[[146 111 118]
 [147 118 144]
 [145 115 114]
 [141 115 122]
 [119 133 137]
 [145 106 118]
 [121 125 111]
 [118 138 137]
 [106 137 121]
 [113 138 134]]
->
[[146 147 145 141 119 145 121 118 106 113]
 [111 118 115 115 133 106 125 138 137 138]
 [118 144 114 122 137 118 111 137 121 134]]

[[129 124 126 126 126 128 121 129]
 [118 149 128 135 133 130 123 129]
 [131 117 123 122 124 127 108 130]
 [132 122 131 130 128 124 139 126]
 [130 125 128 128 127 128 130 127]
 [119 152 127 131 133 133 120 130]
 [134 116 135 134 128 122 157 124]]
->
[[129 118 131 132 130 119 134]
 [124 149 117 122 125 152 116]
 [126 128 123 131 128 127 135]
 [126 135 122 130 128 131 134]
 [126 133 124 128 127 133 128]
 [128 130 127 124 128 133 122]
 [121 123 108 139 130 120 157]
 [129 129 130 126 127 130 124]]

[[134 108 115]
 [108 151 109]
 [150 121 146]
 [122 143 145]
 [131 106 118]
 [140 112 128]
 [146 117 138]
 [113 139 122]
 [150 126 150]
 [109 127 116]]
->
[[134 108 150 122 131 140 146 113 150 109]
 [108 151 121 143 106 112 117 139 126 127]
 [115 109 146 145 118 128 138 122 150 116]]

[[134 129 124 134 117 124 135 121 131 125 122]
 [110 121 132 105 134 142 123 140 118 129 139]
 [122 125 131 119 125 143 136 135 125 129 134]
 [115 122 130 110 126 141 130 135 120 127 135]
 [125 130 137 126 143 143 128 143 127 134 142]]
->
[[134 110 122 115 125]
 [129 121 125 122 130]
 [124 132 131 130 137]
 [134 105 119 110 126]
 [117 134 125 126 143]
 [124 142 143 141 143]
 [135 123 136 130 128]
 [121 140 135 135 143]
 [131 118 125 120 127]
 [125 129 129 127 134]
 [122 139 134 135 142]]

[[135 124 133 130]
 [137 120 144 136]
 [140 127 152 113]
 [136 120 144 136]
 [138 120 143 137]
 [140 127 151 114]
 [138 126 134 128]]
->
[[135 137 140 136 138 140 138]
 [124 120 127 120 120 127 126]
 [133 144 152 144 143 151 134]
 [130 136 113 136 137 114 128]]

[[130 129 124 132 145 135 129 138 134 144 137 129 118 132]
 [128 125 125 130 146 134 128 133 133 145 136 127 120 130]
 [123 133 136 129 150 133 143 123 132 139 138 119 126 132]
 [119 133 136 130 147 134 132 127 131 134 140 117 124 128]]
->
[[130 128 123 119]
 [129 125 133 133]
 [124 125 136 136]
 [132 130 129 130]
 [145 146 150 147]
 [135 134 133 134]
 [129 128 143 132]
 [138 133 123 127]
 [134 133 132 131]
 [144 145 139 134]
 [137 136 138 140]
 [129 127 119 117]
 [118 120 126 124]
 [132 130 132 128]]

[[146 149 137 106 151 148 128 104 108]
 [151 149 127 106 148 151 135 109 111]
 [148 138 121 107 147 145 142 112 119]
 [149 141 109 108 148 146 146 118 125]
 [112 146 152 143 126 110 113 116 112]
 [134 156 144 123 140 133 111 109 103]]
->
[[146 151 148 149 112 134]
 [149 149 138 141 146 156]
 [137 127 121 109 152 144]
 [106 106 107 108 143 123]
 [151 148 147 148 126 140]
 [148 151 145 146 110 133]
 [128 135 142 146 113 111]
 [104 109 112 118 116 109]
 [108 111 119 125 112 103]]
